The same points and some others measured another way (B), then each row and its match in B:
B (70 x 41):
[[ -66   90 -377  130   90   52   38 -220 -143  134  -24 -214 -181  251
     0 -198  143  213 -129   89  -83 -132 -166    7 -241   58 -454 -135
   250   28   34   24  196   68   61  151  -48 -134   94  244   27]
 [  17  -47   -8 -149 -112   18   14  -32  -23  -46   24  136   39  -76
    75 -210  -50   54  -89   -4  -11 -153  -74  124  -39  110  -44  -72
    34    0   -9   20  177    4  -31  -33    9 -182 -126  146   50]
 [  22   27   24  -24   91   28  117   65  -67 -115   31 -116   39   21
   -35 -174   89  -33  -30   -4  -31  -22   83  -79    7   33  109   50
    25 -113  -36  -40  100    7  -23   84  -75 -219  -54  186  140]
 [ 125  129 -403  303  -85  219 -103  192 -185  244   60 -132 -285  -64
   288  142 -139  109   90  383   48  -20  369  -98 -445   -6  458 -246
    30   64  -85 -162 -303  -24 -121  223 -146  143 -183  126 -114]
 [  29   41   99   61  105   27  -42  328  -22  -20 -124  -65 -125  -51
  -102  -24  169 -302   -3 -219   -6  -59   55   -7  170 -187  232  103
    95  -32 -179  225   11   27 -111   -5  149 -191   93    7  -34]
 [  13   59 -622  234 -144  209   -3 -152 -144  326  115  -21 -181  131
   205  -56   64  312  -20  277  -51 -168   -9   28 -423   71 -198 -323
   271  109   82   25  -56  -50  -22  232  -83  -60  -38  288 -101]
 [-135   46  290   37  -56 -166   65 -199   69 -216  -23 -105  219  -88
    51 -194   -1  -15  -50   56 -240   27   -5 -195  -78  239  -70   15
  -166  -80  103 -293  253   65  138 -184 -215 -311   10   70  118]
 [ -38  108  -82  171  -19  -48 -318  187 -147  225 -325  -28 -553   10
   -33   74  -26 -263  -63 -189  -42 -161 -267  173   -6 -182 -213 -166
   143  207 -131  226   27  155  -14  -31  248  149  158  -72 -290]
 [  -8   77  157   70   84  -74  -89  218  -83 -110 -148 -147 -137 -106
     1  -19 -155 -183  -14   35  -52   38  187 -107  -33  -26  347   15
  -178  -47 -154 -161   -4   78  -12  -44  -57   33  -68  -21   63]
 [   1 -176 -215  -26 -309  160  246  -89   36   20  307  379  385 -100
    43 -126  173   39  132   13 -215  -74   25  -58   69   75   92 -176
   113  -84  252   91  -57 -301   36  121 -104 -430 -110  391   65]
 [-228    3  199  138 -231 -191   17 -298  121  -84  -60   10  244  -78
    71 -188  105    9  -83    4 -337  -55 -153 -127 -134  262 -292  -97
  -114   54  230 -212  248   42  172 -282 -181 -369  109   82   14]
 [  81   13  -29   -5  163  111   56  376  -50   -3  -74 -114  -78   28
  -111 -119  256 -189  -72 -197  103 -111  148   55  124 -205  296  156
   158  -54 -217  267    0    6 -205   74  151 -244   30   99   79]
 [ -20   37   54  -88 -111  -73  107 -388 -209 -215  191   89  -11  -40
    56  -83 -339   26  209  219 -276  162 -204 -221  -11  267 -239 -272
  -108 -189  271 -399  146  -82  351  237 -309   38 -199  335   23]
 [ -44   33 -440  194  289   79 -162  406 -153  247 -296 -107 -419  199
  -319   46  128 -251 -111 -269  -57 -154   20   85  159 -487   74   -3
   236   42 -367  482  -76    5 -111   77  342   74  276  -11   -2]
 [ 281   97  299 -191  -45  133 -228  337   67  -59  -16  163 -265 -402
   260   82 -190 -258   92  -73  225 -151   36  156  131  -89  388   72
   183  -55 -422  263  142   97 -228  -77  289  -92 -133 -245 -326]
 [ -87  135  383   63  161 -218 -119  133  -44 -244 -252 -289 -112 -103
   -25  -75 -202 -202  -89   29 -111   87  167 -176  -47   63  257  103
  -299  -64 -176 -314  151  196   56 -197 -117   20   -7 -131  120]
 [ -39   83   79  103   13  -49  -46   32 -108  -16  -92  -40 -209   -7
   -85   16   50 -263   96 -131 -159   20 -181  -84  129  -67 -128  -82
    81  -31   30   44   55   26  108   85   31  -77  101   93 -138]
 [ -75   30  192  -48   42 -158 -100   63 -125 -140 -195   -4 -178  -42
  -130  -87 -165 -247  -33 -142 -144    5 -139   -6  133  -18  -45  -41
  -137  -17  -45  -70  140   76  110  -52   22   49    2   41   30]
 [-144 -100  -88  -28 -301  -44   60 -276   99    1   61  175  312  -80
   169 -304    8  262 -179  129 -178 -192  -54   62 -261  297 -190 -152
   -60   85  169 -133  227  -33   35 -219 -146 -347  -82  186  121]
 [ -83  107  -84  101   72  -80   22 -242 -264  -53  -18 -111 -264  153
  -120  -18 -124  -97  140   40 -266  120 -282 -185   41   47 -386 -221
    43 -102  177 -186   97    8  302  262 -153   88   41  273  -41]
 [ -11  -62    5 -283  -74  -27  162 -364 -163 -204  188  234   41   41
   -88 -230 -154   21  104  -33 -199    2 -419  -11  211  163 -489 -175
   106 -182  215  -58  309 -101  267  209  -89 -140 -120  373   63]
 [ -17   -1 -190  -24   41   32  128 -100 -140  -91   87 -102   78   69
    53 -232 -126  224  -77  246  -68  -17  166  -92 -235  167   92  -85
   -88  -95   22 -264   86  -22   33  117 -234  -81 -188  275  265]
 [ -25   53  117  -35    5  -94 -212  158  -55  -33 -234  -35 -233 -113
    59  -97 -217  -90 -159  -16   18 -133   14  124  -97   12  106  -32
  -109   81 -218  -36  148  159  -59 -174   79   66  -50 -101   -7]
 [ -47 -159  -93  -82 -404   56  158 -251   51  -34  266  411  372 -168
   139 -161  -49  116   84  112 -254  -86  -60  -37  -43  234  -37 -252
   -20  -38  294  -99   56 -235  118  -13 -171 -322 -180  329   43]
 [  18   42  340 -243  109 -162   31  -51 -272 -356  -12   29 -186  -43
  -162  -88 -391 -275  155  -56 -154  186 -206 -127  297   72  -50  -58
  -193 -235   56 -283  168   17  269  197 -129  165 -189  205   95]
 [ -33   -8  132  -37  -56  -65   32  -13  -38 -175   24   63   99 -135
    22  -96 -192  -74   41   79 -174   35   87 -127    1  105  189  -62
  -179 -102   14 -213   77  -39   93  -45 -145  -88 -121  108  114]
 [ -63 -173  -92 -160 -383   15   68 -214   40  -37  171  450  295 -193
   128 -197 -178  125    1   90 -207 -143  -91   73  -51  217  -44 -244
   -76    4  180  -76  118 -180   92  -96  -96 -224 -190  239   70]
 [-129   63  225   53 -117 -160  -51 -195   18 -111  -84  -52   31  -82
    83 -147  -44  -30  -58   27 -198  -32 -137  -82 -107  218 -204  -75
   -92   20  104 -211  243  109  133 -173 -132 -198   19   42  -21]
 [ -42   95  277  -56  180 -161  -27   28 -206 -207 -168 -141 -269   62
  -226  -79  -80 -339   58 -210 -141   99 -259  -89  269  -53 -199    9
   -34 -115    7  -67  170   98  188  107   -1   38   51  124    0]
 [  46  133 -279  254  182  111 -100  319 -124  161 -153 -310 -292   74
    37    1   75   -9 -106   96   79  -78  309  -40 -255 -151  332    2
    71   46 -259   40 -121   96 -180   81   21   18   24   17   24]
 [ -39  103 -316  309  -33   99  102 -241 -269  185  139   47 -312  233
  -212  184  292 -306  401 -165 -391  128 -519 -251  279 -175 -625 -332
   455  -96  369  210  -94 -181  366  521   -2 -112  273  432 -358]
 [  45  115  -92  155  197   60  214  -34 -278 -149  174 -248  -69  121
   -99   26  -34 -100  262  189 -195  270  149 -409   23    2  173  -89
   -18 -279  129 -303 -119 -101  204  447 -311   -7  -89  372  117]
 [   6  -40 -137  -97   63   70  317 -218 -124 -209  278   -4  262   98
   -79 -226   10  120   96  143 -181   91   53 -229   43  133   -9  -50
    25 -277  152 -192  115 -167  160  273 -263 -258 -145  436  287]
 [ -55   -5   54    0  -39   -9  110 -118   -6  -32   25   47   49   64
  -121 -162  311 -156   30 -238 -175  -79 -319  -21  211   -2 -381  -18
   249  -48  145  197  208  -38   92   59   59 -398  156  223  -70]
 [ -33  156 -159  130  233   -5  -74   23 -128   58 -182 -340 -300  175
   -32 -130   87   29 -158   11    0 -101  -48   -3 -162  -45 -202   11
   163   14 -170   45  181  176  -29   48   39  -52  121   40   17]
 [ -63 -219 -103 -170 -314   59   70   11  132   48   64  417  311 -127
    30 -281  157   52 -155 -162  -87 -294  -86  242   48   54  -26  -78
    91   86   56  262  148 -140 -111 -188  114 -429  -53  186   89]
 [ -93  104   64  381    0   18  106   50  126   18   11 -270  210   -9
    36  -23  456 -106   25   -2 -217   25  212 -316 -112   18  156   79
    82  -36   77  -42  -23   -2  -17  -78 -144 -514  214   82  -22]
 [  92   61 -196   52  222  105  -25  350 -163   17  -85 -189 -207   41
   -40  -52  -52  -58  -61   51   91  -42  298  -18  -72 -162  424   37
    14  -68 -279   46  -84   22 -155  147   33   43  -87   83  136]
 [ -86  168   30  161   67  -95   11 -251  -87 -105  -25 -326  -56   46
   134 -134 -115  155  -42  277 -157   64   55 -237 -324  254 -131  -85
  -104  -64   59 -414  192  142  146   -1 -295  -68  -34  111   76]
 [ -15  113 -127  140   80   -6   -9  -67 -240  -21    6 -124 -251   74
   -51   41 -159  -97  152  111 -198  125  -43 -204  -24  -12  -44 -180
    -6 -113   53 -180  -27  -19  194  249 -141  119  -13  204  -26]
 [  36 -193 -250   33 -530  180 -185  316  110  334   12  638   26 -344
   180   70   11 -152    9 -131  -41 -328   26  309   -6 -138  334 -281
   110  251  -48  431 -210 -207 -217 -183  282 -168  -68   21 -263]
 [ -39   83 -231  167   66   10 -101  111 -151  124 -158 -189 -259   93
    23  -75  -13   33 -131   76  -17 -101   81   23 -237  -34   32  -99
    20   88 -109  -27    0   97  -56   38  -15   45    9   84   32]
 [ -77   17   66    8   24 -115 -195  190 -113   40 -305    8 -319    6
  -140  -74  -25 -264 -119 -256  -61 -139 -209  160  113 -133 -128  -52
     8  115 -112  169  108  114   -6  -91  189   38   99  -16  -63]
 [ -84 -179    9 -295 -236  -57   42 -186   59 -109   56  377  251 -123
    19 -327 -134  101 -148  -68 -136 -214 -204  190   56  179 -208 -105
   -33    0   51   45  313  -80   53 -190   24 -266 -119  174  150]
 [-132   60  190  344 -210  -60  -78   68  231   46  -84  -28  199 -238
   140   46  227 -177   18  -16 -254  -51  167 -203 -124   50  240   -9
   -57   76   21  -39   -4   15  -22 -326  -49 -417  178 -119 -140]
 [ -59  -79  -34  -48   20    4  146   89   22 -119   21   -8  268  -28
   -38 -256   63   63 -142   20  -78  -80  232  -53  -56   57  268   63
  -104  -85  -51  -67   85  -51  -74  -77  -98 -293  -89  174  304]
 [ 266  197  166   12  190  180  -13  293  -28 -102   66 -270 -169 -164
   210   20   43 -100   87  119  215    0  294 -107  -61  -30  475  160
   176 -172 -324   17   50  110 -210  139   18 -190 -118  -54 -109]
 [ -81  131  191  232  136 -120 -137  252  -32  -28 -274 -261 -209  -23
  -101   20   91 -312  -45 -151 -120   18   73 -130   34 -131  171   76
   -64   21 -154   -3   17  142  -18 -121   41  -85  166  -98  -39]
 [ -74  -30   25  -58  -77  -38  209 -287  -18 -209  185   36  298  -19
    20 -221  -53  112   38  149 -250   50   -1 -205  -43  233  -73  -85
   -83 -177  186 -270  183  -96  187   49 -270 -283 -107  295  201]
 [  26 -146 -380 -181 -278  153  106 -241  -90   97  232  410   90   -4
    84 -209  -75  211   20   64 -103 -198 -242  172  -35  117 -303 -297
   216   -5  161  129  123 -191   67  164    3 -176 -163  377    6]
 [ -10   39  278  -40 -153  -85 -251  277   68   46 -320  -41 -169 -196
   207 -204   36  -68 -318 -126  192 -298   15  325 -216  101  122   58
   -73  262 -189   75  191  262 -280 -363  153 -156  -60 -169  -80]
 [-281  -53 -178  242 -203 -183 -152   66 -167  191 -339   -4 -182  108
   -93 -142   -8  -52 -228  -70 -214 -132  -82  121 -251   39 -128 -264
  -250  306  196 -139 -103   62   62 -142  -73  105   40  171   97]
 [-113  -20  371 -243 -142 -217   88 -441    7 -387  103  132  247 -159
    68 -252 -344   51   30  117 -286   69 -213 -152   31  384 -270  -97
  -232 -185  178 -420  416   11  308 -127 -271 -180 -164  157  143]
 [  77  -86  -45  -46  -58  128   32  345   44  -11   41  152  128 -180
    19  -71   41 -119  -23  -48   25 -117  298   34   53 -117  553   49
    -4  -51 -183  155  -84 -107 -194  -41   79 -235 -111   67  102]
 [ 170   45 -120 -117   64  131  -38  208 -227   -7   20   10 -301  -36
    56  -44 -210  -51   40   73  128  -52   61   81  -11  -63  218  -91
    76  -66 -159   22  -18    1  -74  252   39  120 -214  154   -9]
 [-170  120 -313  496  -75   57  130 -225   84  210   33 -354  187  172
   150 -131  488  248 -103  212 -227  -75  145 -264 -475  171 -177  -96
   156   88  209 -134   20   27   10  -37 -258 -488  219  208   18]
 [ -13  -48   91  -91  -73  -54  -92  135  -64  -91  -65  196  -68 -171
   -42  -29 -255 -202   30  -61 -123  -34    1   14  135  -50  211  -83
  -131  -48 -100   -9   38  -47   45  -58   43   32  -94   32   25]
 [  14  151 -246  230  123   34 -231  249 -250  196 -244 -211 -544   75
    -5   84 -123 -126  -36   44   20  -55   48   33 -175 -174  100 -158
    48  101 -194   28 -112  125  -48  130   83  263   25   11 -113]
 [-295  -66  -95  146 -289 -257 -285  -67 -144  156 -353  205 -256  -11
   -81  -58 -269 -125 -157  -98 -318 -132 -281  146 -132   41 -295 -363
  -268  295  157 -116    8   49  195 -231    3  235   56   56  -44]
 [ 154   16 -338  -43   69  163 -134  308 -347  173  -60  161 -558   54
  -125  100 -169 -249  133 -129   61  -80 -146  173  188 -311   51 -215
   226   -6 -154  304 -154  -71  -19  390  236  292  -84  196 -163]
 [  84 -105 -133 -104   14  157   25  398   66   25  -22   91  122 -113
    20 -190  102    2 -193  -65  154 -246  333  163  -25 -131  529  127
    48   -1 -309  256    1  -47 -316 -109  157 -272 -109   38  194]
 [ -63 -131 -101  -50  -81   47  144   78   68   -9   28  131  270    4
   -83 -258  269    0 -139 -149  -93 -180   42   60   59  -12   58   36
    77   -5   22  188   98 -103  -90  -83   40 -424   22  211  187]
 [ -35  177  288  144  -25 -192 -281   73 -251  -85 -222  -42 -512 -154
   -12  227 -436 -430  219    0 -224  182 -171 -158   86  -28   34 -224
  -213   -9    6 -262  -47  116  254   61  -55  381  -27  -54 -267]
 [  70  -30 -173  -28  -90   87 -129  275  -85   78  -62   98 -126 -159
   157  -68 -241   54 -109  141  106 -159  276  140 -215  -15  455 -100
  -104   71 -218  -17  -79   -1 -190  -43   28   82 -227   27   68]
 [  21  -77    2 -195  -20   41  113  -54  -19 -106   93  215   82  -13
  -129 -183   94 -120   38 -205 -112  -98 -240   50  292  -46 -202  -14
   213 -132    7  236  225 -100   52   80  111 -305   20  217   24]
 [ -36  120  -84  221 -114  -41 -365  143 -176  271 -296   73 -626  -37
   -10  180  -78 -340   59 -196 -105 -127 -357  151   32 -189 -282 -268
   172  220  -64  238  -37  111   63   17  248  218  176  -73 -429]
 [  67   36   98 -108    0    9  216 -219 -213 -279  269   46   46  -30
   -13  -54 -211  -81  288  161 -217  220  -72 -293  136  155  -12 -149
   -44 -301  224 -320   64 -130  282  358 -296  -47 -216  384   72]
 [ -40   80  346   -4  -12 -142  -97   29  -74 -127 -141   11 -209  -91
   -90   -5  -12 -376   85 -232 -160   27 -291  -43  242  -19 -183  -26
    23  -28   38   27  159   87  139  -21   71  -90   89   20 -173]
 [ -66   12  166  -68  -27  -81  215 -332  -65 -273  180    6  211    7
   -46 -184  -16  -22  131   59 -290  123 -155 -259  101  212 -234  -69
   -35 -229  242 -258  228  -79  271  123 -258 -277  -55  311  115]
 [   4  108  337  -70  151 -149 -135  162 -153 -231 -193 -117 -269 -108
   -78  -17 -308 -303   31  -56  -68   89   -5  -84  139  -30  174   23
  -192 -103 -173 -172  126  132   86  -23  -12  144  -69  -60   16]]
Rows of B count from 0, top down.

[-134 -221  -11 -146   94  328   57   56  -34   53  257   54   29    9
  121  -98 -321  164   -5 -111  109 -247  255 -460  -14   78  -78   57
 -310  227 -223  422   66  364]	9
[ 133  166  237  -28   92  211  -12 -239  168  244   78  -25  -75  -24
   35 -242 -249   26   24  132  -71  -73  182 -118  166  181  -70   31
 -204  135 -189  477    3  277]	63
[ 127    6   73 -282  148  396  133  626  -85  302  424 -127  619  268
   25 -256  191  204  183 -255  365 -433  530   33  664   70 -262  141
   58 -341 -125  163 -315  183]	30
[-158  109   82  235 -114 -113  187   26  391 -437  -38 -202  -33  163
 -150 -175  419   41 -249  -45 -160  418  -96  130 -182  -74  319 -137
 -152  142   69   26 -275 -201]	50
[-281   92  -35   87 -125    6  195  -85  174 -406  -12  -14  149  176
 -216 -435  319  -36  -39  117  -76  339  195   15   53  -39   37   69
 -323  224 -203  542 -360 -199]	43
[-179  172   12   88  -96   54  193   -7   23 -276  247  -96  112  242
 -259 -531  264  281  -40  -62  -43  168  457  -32   13  -48    2   20
 -507  328 -266  463 -258  -44]	35
[ 168 -292  268   80  239  319   71 -510   95 -116 -168 -150 -279 -247
  187  275 -655 -112 -236  132   37  -10 -109 -412 -191   53  -70  400
  148  -13 -158   77  486  244]	48
[ 448  163   87   -7  181  466    9  -46  354 -215  -77 -423   17   85
  -75  280 -119  -49 -416   59  -12  187 -179  201   69  139   -2  289
  214 -543 -320 -145 -244  148]	58
[ 462  330  212   26  123  399  147    9  164 -102  139 -416  142  201
 -136   -8    9  135 -194    0  108   60  185  253  276   97 -149  323
  153 -456 -354  -96 -202   41]	7
[ 295  107  255 -235  198  387 -205  201  321  711  199   18  -21  -55
  391  149 -430   -6   47  -73   22 -501 -105 -122  305  391    6 -263
   85 -148   -3  143  -12  600]	3
[  46 -218   18 -100  163  404   18 -254  100 -102  -69  -41  -56 -119
   69   79 -431 -127 -161  158   29    1   12 -353  -14  104 -119  307
  -91  -32 -297  436   51  297]	14
[-196 -204   15   12  155   86 -184 -119  101  -45  -71   82  163   27
   76 -120  -79   16 -239 -149 -176  -59   33  141  -67  127  128 -101
 -188  249  -88  262  -20   65]	56
[-567 -285   17  135 -107 -232  285  176  146 -434 -119   76  359  148
  -38 -361  559 -160   50  -79   52  253   80   12   79 -187  170  -20
   -5  258  254  255 -210 -448]	28
[  96  -62  117  203  237  313 -143 -463 -153 -314   16 -121   -2  111
   77  146 -543  268 -485 -271  -99 -128  119  303 -317  181  -94  226
  -38  134 -578 -202  372  -49]	64
[ 324   77  198  113  115  373  127 -326  284 -265  -53 -329 -311  -53
    9  267 -389  -16 -341  143  -11  194 -168 -190 -192   85   10  297
   80 -209 -299  -45  113  206]	18
[-388 -582   -2 -173  212  120 -209   11   82  217 -160  336  229 -148
  380   36 -285 -254  -13  -98  -16 -305 -116 -213   77  168   79 -121
    6  255  150  407  125  190]	66
[-256 -242  189  131  122   24 -110 -249   -1   21  -32  174   16  -12
  295  -24 -338   46 -129 -210  -93 -229   -7   33 -184  154   87 -131
  -43  421  -64   64  355  -24]	32
[  -2 -219  -26 -188  222  337 -195  -16   95  196   70   39   79  -52
  114   -6 -312   42 -187  -75  -79 -225   80 -182   22  188   19  -33
 -260  101 -164  412  -41  449]	23
[ 492  101  -41  -27  303  650 -340  165  283 -179   29 -341  125  242
  251  761 -442  136 -733 -401  -56 -216 -446  658 -163  419   60   10
  441 -660 -567 -792 -128  148]	65
[-339 -362  228  270   67 -286   83 -196  328 -287 -325  -46  -52 -107
   89  -39  215 -169 -259  -67 -199  281 -250  -16 -274 -118  407 -131
   66  316  435  -37  173 -209]	15
[-210  533  197  307 -378  -98  605  281   95 -533  401 -190  200  540
 -186 -531  612  310  218 -131  248  263  405  184  173 -149  -67   17
  -73  122 -255  -36 -338 -602]	13
[-166 -146  148   87   78  114   77 -259  -37  -56  146   23 -118  -27
   66 -193 -306  200  -93  -95  -29  -93  240 -322 -204   25    8   31
 -338  446 -166  307  276  180]	53
[ 374  568  251 -138  -49  378  139  359  337  351  371 -182  102  254
  109 -120    9   89  195   40  185 -191  126   66  520  262 -152  -73
  106 -378 -249  128 -391  240]	5
[-481 -193  -27   78 -192 -282  362  511  476 -418  -35 -113  200  148
 -140 -296  884 -121  -17  -56    0  458 -112 -176    8 -268  449 -243
 -125  121  530  185 -524 -219]	10
[-233    7   64  -65  -76  134  105   57  170   19   71  193  141   94
  168 -222  -42 -155  202   88   95  -68   64 -158  234  135  -77  -36
  -53  147 -136  498 -174   -7]	54
[  96 -446   47 -170  358  451 -315 -211  221  153 -280   74   24 -222
  410  493 -682 -347 -306   33  -41 -246 -414  -79  -11  311   -2  132
  314 -225 -134   75  191  355]	12
[-219  139  210  280  -96  -48  198 -317    8 -266  192  -10 -160  145
  -24 -339  -89  294  -60 -114  -79   71  274 -102 -267   -4   47  -54
 -378  550 -238  204  201 -118]	60
[-110  253  322  158 -223  -78  446  194  299  -75  226 -108  -53  167
   63 -292  289   49  254   26  174  109  108 -227  163  -62   68  -92
   24  113  123  110 -103 -144]	29
[  -8 -164  292  296  225  -81  -80 -160  116 -143  -55 -233    2   52
   81   83   -8  259 -489 -410 -201  -20  -43  338 -328   16  313 -139
   41  205  137 -482  329  -91]	47
[ 128  281   -5 -121   68  421 -146   21   84   97  203   21  206  233
   58 -122 -230  109  -85  -68  -16 -211  173  259  232  319 -176   -9
 -151  -64 -551  317 -279  155]	49
[-121 -157  169  265  159   34  -77 -202  -34 -268   60  -97   -7  127
  128   79 -219  332 -446 -439 -144 -118   31  254 -416   70  182 -109
  -81  328 -164 -366  364  -99]	4
[ 401  523  393  238  -19  245  258 -118  240 -154  137 -366  -64  238
   26   27  -80  129  -91    0  132   78   42  282  159  124 -120  207
  311 -317 -341 -314    3 -179]	0
[-238 -351  170  200  110 -141   47 -129  293 -260 -228 -110  -45  -83
   63   35  123  -77 -323 -118 -165  204 -212  -45 -282  -82  365  -92
   11  219  316  -76  138  -66]	6
